Here is a tiny trained network, its code and every weight. The questions are about switching its units off for an input and a class, where a switched-off unit gives its printed mean instead of its output.

import numpy as np


def w(rows, s, z=0):
    codes = np.array(rows[::2]) - 128.0
    scale = np.full(codes.shape[1], s)
    scale[-1] = z or s
    return codes * scale


def norm(h):
    return h / np.sqrt((h * h).mean(-1, keepdims=True) + 1e-5)


def f(y):
    return np.maximum(y, 0)


def log_softmax(a):
    a = a - a.max(-1, keepdims=True)
    return a - np.log(np.exp(a).sum(-1, keepdims=True))


def net(x, mask):
    res = np.array(x, float).reshape(1, 4) / 4 @ E
    u = 0
    for l in range(3):
        y = f(norm(res) @ A[l][:, :-1].T + A[l][:, -1])
        res = res + np.where(mask[u : u + 7], y, B[l][:, -1]) @ B[l][:, :-1]
        u += 7
    return log_softmax(norm(res)[-1] @ U[:, :-1].T + U[:, -1])


A, B = {}, {}
E = w([
[71,92,204,232,69,190,84,184],'x0',
[127,166,123,126,172,253,152,213],'x1',
[113,114,41,74,53,138,162,164],'x2',
[132,129,137,127,124,127,136,127],'x3',
],0.0038)
A[0] = w([
[190,167,19,49,114,118,209,129,79],'L0N1',
[156,121,64,60,126,41,153,62,53],'L0N2',
[98,96,19,87,3,111,170,212,138],'L0N3',
[39,116,86,112,45,65,154,113,68],'L0N4',
[93,90,117,189,8,110,93,124,3],'L0N5',
[122,165,97,93,218,145,191,119,123],'L0N6',
[134,190,64,104,134,186,144,99,33],'L0N7',
],0.0044,0.005)
B[0] = w([
[90,144,166,91,156,238,85,113,219],'L0N1',
[39,244,90,254,121,90,180,151,206],'L0N2',
[153,79,67,97,104,236,205,137,255],'L0N3',
[215,48,150,157,69,117,143,144,179],'L0N4',
[232,48,171,108,157,116,114,83,172],'L0N5',
[210,74,166,148,131,124,85,95,194],'L0N6',
[112,130,133,71,168,173,154,112,142],'L0N7',
],0.0053,0.0042)
A[1] = w([
[150,145,8,53,88,134,176,95,127],'L1N1',
[211,190,125,48,202,78,91,118,133],'L1N2',
[155,151,124,3,196,148,126,153,2],'L1N3',
[2,167,145,111,127,168,97,150,132],'L1N4',
[81,150,21,119,106,190,210,166,139],'L1N5',
[103,48,75,60,6,139,129,227,23],'L1N6',
[170,187,118,41,196,158,145,141,20],'L1N7',
],0.0052,0.0018)
B[1] = w([
[85,53,255,102,133,135,47,127,225],'L1N1',
[163,148,85,137,51,111,188,142,188],'L1N2',
[175,83,100,126,147,157,141,118,169],'L1N3',
[153,118,139,52,187,112,148,83,173],'L1N4',
[57,171,136,95,120,76,70,126,255],'L1N5',
[187,172,61,180,114,98,196,113,221],'L1N6',
[156,54,93,164,99,146,115,142,183],'L1N7',
],0.0064,0.0043)
A[2] = w([
[138,226,82,142,146,2,194,76,62],'L2N1',
[31,173,112,102,43,144,159,136,151],'L2N2',
[99,71,203,103,101,65,65,62,76],'L2N3',
[98,159,175,134,185,152,146,183,3],'L2N4',
[83,163,116,163,107,177,133,193,106],'L2N5',
[183,160,71,146,141,172,195,165,172],'L2N6',
[157,170,141,176,164,159,105,108,118],'L2N7',
],0.0064,0.0028)
B[2] = w([
[125,65,149,58,176,254,90,149,221],'L2N1',
[114,177,177,186,144,52,102,149,223],'L2N2',
[80,198,79,133,120,96,138,169,253],'L2N3',
[141,86,88,75,136,166,103,120,166],'L2N4',
[95,152,102,106,156,114,104,106,187],'L2N5',
[134,157,150,178,138,46,133,113,239],'L2N6',
[135,115,99,83,87,118,166,115,193],'L2N7',
],0.0081,0.0042)
U = w([
[113,104,143,47,176,243,95,123,1],'0',
[32,192,135,149,101,32,101,158,181],'1',
[245,91,115,164,76,88,201,101,177],'2',
],0.011,0.00035)

Each question gives the input, the list of numbers given to net, and the class t.
The units are the neurons (one row each of A and B). Each row of codes is followed by its name. A weight is (code - 128) times the scale printed after its matrix; where a second scale follows, it is the last column's (A, B and U).
mask holds one flag per neuron, layer by layer. A switched-off neuron (its flag False) gives its mean, the last column of its row in B, instead of its output. The means were averaged over made-up inputs and are rounded, as every weight is.
A unit's drop is (log p(t) with every unit on - log p(t) with that unit switched off) / (log p(t) with every unit on - log p(t) with every unit switched off).
The circuit of an input: a set's keep is (log p(t) with only the set's units on - log p(t) with every unit switched off) / (log p(t) with every unit on - log p(t) with every unit switched off). Starting from the 12 units with the biggest drops (on a tie, the unit counted first), units are removed one at a time, each time the one whose removal leaves the highest keep (on an exact tie, the one counted first), for as long as the keep stays at least 0.8.
units of the circuit, in order: the units of the circuit, biggest drop first
most important unit: the unit with the biggest drop
top k neurons: the k neurons with the biggest drops, biggest first
k most important neurons of layer l: the k neurons of layer l with the biggest drops, biggest first
drop when u is switched off: that unit's drop, to one decimal
input [0,3,-3,2], class 2: most important unit => L1N1
input [6,0,7,4], class 2: top 3 neurons => (L0N5, L1N6, L0N2)
input [0,6,-6,7], class 2: top 2 neurons => (L1N5, L1N1)
input [1,-6,4,-1], class 2: top 3 neurons => (L0N4, L1N6, L0N5)
input [-8,-7,6,-1], class 1: top 2 neurons => (L1N1, L0N2)
input [7,1,-6,-8], class 0: top 2 neurons => (L1N5, L2N6)
input [-1,-6,-7,8], class 0: units of the circuit, in order => (L2N1, L1N1)
input [-8,-8,0,-3], class 0: top 3 neurons => (L2N1, L0N2, L0N3)
input [1,4,4,-7], class 1: top 4 neurons => (L1N5, L2N2, L1N6, L2N1)
input [-5,8,-1,-8], class 2: top 2 neurons => (L0N6, L0N3)
input [-5,-1,-8,3], class 0: top 2 neurons => (L2N1, L0N3)
input [-8,-4,0,-8], class 0: top 3 neurons => (L2N1, L0N3, L0N2)
input [0,7,-5,-3], class 2: 3 most important neurons of layer 2 => (L2N1, L2N6, L2N7)
input [-6,-7,-7,-3], class 0: drop when L2N1 is switched off => 1.8
input [0,5,-2,2], class 2: drop when L1N1 is switched off => 0.2
input [-1,-6,-2,-1], class 0: drop when L2N1 is switched off => 1.6
input [7,-7,5,3], class 2: drop when L1N5 is switched off => 0.0
